Here is a tiny trained network, its code and every weight. The questions are about switching its units off for an input and a target symbol, where a switched-off unit gives its printed mean instead of its output.

import numpy as np


def w(rows, s, z=0):
    codes = np.array(rows[::2]) - 128.0
    scale = np.full(codes.shape[1], s)
    scale[-1] = z or s
    return codes * scale


def f(y):
    return np.maximum(y, 0)


def softmax(a):
    e = np.exp(a - a.max(-1, keepdims=True))
    return e / e.sum(-1, keepdims=True)


def log_softmax(a):
    a = a - a.max(-1, keepdims=True)
    return a - np.log(np.exp(a).sum(-1, keepdims=True))


def net(x, mask):
    ids = ['ΔΦγηθξσψ'.index(c) for c in x.split()]
    T = len(ids)
    res = E[ids] + P[:T]
    r = res
    for j in range(2):
        rows = slice(3 * j, 3 * j + 3)
        q, k, v = (r @ M[0][rows].T for M in (Q, K, V))
        z = softmax(np.where(np.tri(T) > 0, q @ k.T / 3**0.5, -1e9)) @ v
        o = O[0][rows]
        res = res + np.where(mask[j], z, o[:, -1]) @ o[:, :-1]
    y = f(res @ A[0][:, :-1].T + A[0][:, -1])
    res = res + np.where(mask[2:14], y, B[0][:, -1]) @ B[0][:, :-1]
    return log_softmax(res[-1] @ U[:, :-1].T + U[:, -1])


Q, K, V, O, A, B = {}, {}, {}, {}, {}, {}
E = w([
[92,114,60,135],'Δ',
[73,160,138,127],'Φ',
[123,108,190,174],'γ',
[128,42,151,228],'η',
[155,78,201,208],'θ',
[90,254,219,127],'ξ',
[108,25,127,231],'σ',
[1,72,170,63],'ψ',
],0.0085)
P = w([
[138,116,179,133],'0',
[161,96,98,129],'1',
[57,80,135,167],'2',
[136,122,175,161],'3',
[164,107,118,72],'4',
[10,68,114,170],'5',
[133,124,170,179],'6',
[163,127,156,35],'7',
[75,76,233,124],'8',
[97,146,138,163],'9',
],0.013)
Q[0] = w([
[234,60,226,137],'h0',
[69,141,255,36],'h0',
[151,251,62,152],'h0',
[127,69,12,161],'h1',
[68,87,186,222],'h1',
[166,119,126,110],'h1',
],0.0078)
K[0] = w([
[172,164,254,79],'h0',
[113,84,225,109],'h0',
[136,123,81,214],'h0',
[71,149,45,110],'h1',
[137,206,177,143],'h1',
[118,123,118,69],'h1',
],0.0093)
V[0] = w([
[95,52,54,53],'h0',
[1,139,116,79],'h0',
[219,211,118,155],'h0',
[42,217,115,52],'h1',
[15,250,143,129],'h1',
[94,179,85,122],'h1',
],0.0082)
O[0] = w([
[205,101,184,192,48],'h0',
[149,1,207,130,222],'h0',
[19,183,143,58,3],'h0',
[83,26,140,95,131],'h1',
[68,51,148,63,234],'h1',
[141,106,186,62,80],'h1',
],0.0095,0.0041)
A[0] = w([
[132,57,112,199,149],'n0',
[79,155,121,150,25],'n1',
[166,209,120,142,2],'n2',
[155,178,109,54,54],'n3',
[139,188,53,102,89],'n4',
[1,142,172,165,30],'n5',
[149,230,167,138,79],'n6',
[70,161,196,86,229],'n7',
[161,194,141,104,24],'n8',
[113,144,142,95,57],'n9',
[188,94,88,43,91],'n10',
[70,130,149,151,60],'n11',
],0.009,0.0045)
B[0] = w([
[205,160,174,62,255],'n0',
[60,111,133,211,132],'n1',
[177,176,136,70,142],'n2',
[136,12,104,170,135],'n3',
[153,114,254,151,140],'n4',
[110,108,161,243,210],'n5',
[108,173,182,40,152],'n6',
[125,86,9,166,242],'n7',
[208,28,188,183,135],'n8',
[84,93,144,170,136],'n9',
[24,143,63,219,142],'n10',
[97,80,174,194,163],'n11',
],0.0072,0.0078)
U = w([
[201,86,84,114,139],'Δ',
[145,74,2,53,253],'Φ',
[130,140,132,131,67],'γ',
[148,151,122,151,82],'η',
[81,191,214,93,111],'θ',
[70,92,166,208,127],'ξ',
[151,165,135,164,146],'σ',
[183,97,211,120,74],'ψ',
],0.0074,0.0047)

Each question gives the input, a string of symbols that net reads in full, and the target symbol t.
The units are the heads (3 rows each of Q, K, V and O) and the neurons (one row each of A and B). Each row of codes is followed by its name. A weight is (code - 128) times the scale printed after its matrix; where a second scale follows, it is the last column's (O, A, B and U).
mask holds one flag per unit, heads first, then neurons. A switched-off unit (its flag False) gives its mean, the last column of its rows in O or B, instead of its output. The means were averaged over made-up inputs and are rounded, as every weight is.
A unit's drop is (log p(t) with every unit on - log p(t) with that unit switched off) / (log p(t) with every unit on - log p(t) with every unit switched off).
The circuit of an input: a set's keep is (log p(t) with only the set's units on - log p(t) with every unit switched off) / (log p(t) with every unit on - log p(t) with every unit switched off). Starting from the 12 units with the biggest drops (on a tie, the unit counted first), units are removed one at a time, each time the one whose removal leaves the highest keep (on an exact tie, the one counted first), for as long as the keep stays at least 0.8.
units of the circuit, in order: the units of the circuit, biggest drop first
unit that matters most: the unit with the biggest drop
top k neurons: the k neurons with the biggest drops, biggest first
which heads matter: for each layer, one digit per head in row order, 1 if its drop is at least 0.15 and else 0, layers parted by /
drop when u is switched off: that unit's drop, to one decimal
input ψ ψ ψ γ θ ξ, target ψ: top 2 neurons : [n0; n7]
input ψ ξ ξ σ ψ Φ, target ψ: unit that matters most : h0
input ψ ξ ψ γ ξ Φ ψ ψ η, target ψ: units of the circuit, in order : [h0; n0]
input ψ ψ σ Δ, target ψ: top 2 neurons : [n7; n0]
input Φ ξ ψ γ ξ ψ ξ ψ ψ ξ, target ψ: units of the circuit, in order : [h0; n7]
input ψ ξ ξ ξ ψ θ, target ψ: which heads matter : 10
input ξ σ ξ ξ ξ, target Φ: units of the circuit, in order : [h0; n7; n5]
input ξ ξ ψ ξ ξ ξ ψ θ, target Φ: which heads matter : 10
input σ γ ψ ψ γ η, target ψ: units of the circuit, in order : [n0; h0]
input ξ σ ψ σ ψ σ, target ψ: units of the circuit, in order : [h0; n0]
input θ ξ η θ, target θ: top 2 neurons : [n6; n7]
input ξ ψ Δ ψ ξ ξ ξ θ, target Φ: top 2 neurons : [n5; n7]
input ξ σ ξ ξ Δ θ ξ ξ, target Φ: drop when n7 is switched off : 0.4
input ψ ξ η ψ ξ Δ, target ψ: drop when n1 is switched off : 0.0
input ξ Φ Φ Δ ψ γ, target ψ: drop when n0 is switched off : 0.6
